[6 1 -3 -3 -16 5 -8 -7 0 0 -14 -1 -30 -5 -11 -1 1 13 5 -67 11 13 39 27 -13 -12] | <97>
[-10 3 1 5 -10 7 -6 3 -5 -1 -8 -2 -1 0 -8 9 -1 1 17 -10 0 1 -27 12 9 -1] | <92>
[-4 0 -4 6 -3 1 1 14 0 2 -6 3 8 10 0 -4 8 9 11 -5 0 -4 22 0 2 -3] | <97>
[7 -2 -1 -2 13 -6 10 -3 2 2 9 2 3 5 6 -9 3 -2 -17 24 0 -2 21 -14 -8 -1] | <97>
[6 1 2 -4 -2 -4 -10 -3 -3 1 -4 -4 -5 2 1 2 -3 -1 1 -15 0 3 8 17 -5 7] | <92>
[12 2 1 0 -9 -6 -15 -6 -6 4 -2 -4 -1 14 -16 3 -1 9 25 1 -12 4 -1 23 -3 17] | <97>
[9 -6 8 -13 7 1 -27 -17 5 0 -4 -3 11 19 -7 1 -11 -25 8 38 -7 -5 -25 -2 -2 7] | <97>
[-23 3 -10 35 -27 26 22 3 -1 -4 -16 10 -10 -41 -14 12 6 -10 19 -76 -1 -6 -86 -5 35 -1] | <92>
[11 -1 9 -23 6 -6 -22 -3 3 -3 3 -11 -1 -7 -6 7 -16 -2 2 -45 -2 10 -14 13 -12 9] | <92>
[0 -1 6 2 -7 2 -11 5 3 0 -1 -3 0 7 -1 1 0 2 9 -10 -2 7 -14 10 -9 18] | <92>
[-10 10 -1 -4 -1 -1 -9 4 -4 -3 5 -5 6 -10 9 10 -2 21 -6 -26 -1 6 -1 29 20 4] | <92>
[-19 16 -4 2 -4 0 2 11 -7 -4 11 -4 3 -21 11 10 3 38 -11 -39 3 8 6 37 26 5] | <92>
[-4 -1 4 -8 -8 5 -15 1 6 -2 0 -2 7 7 -3 4 -2 10 12 13 1 4 -3 1 -4 -8] | <97>
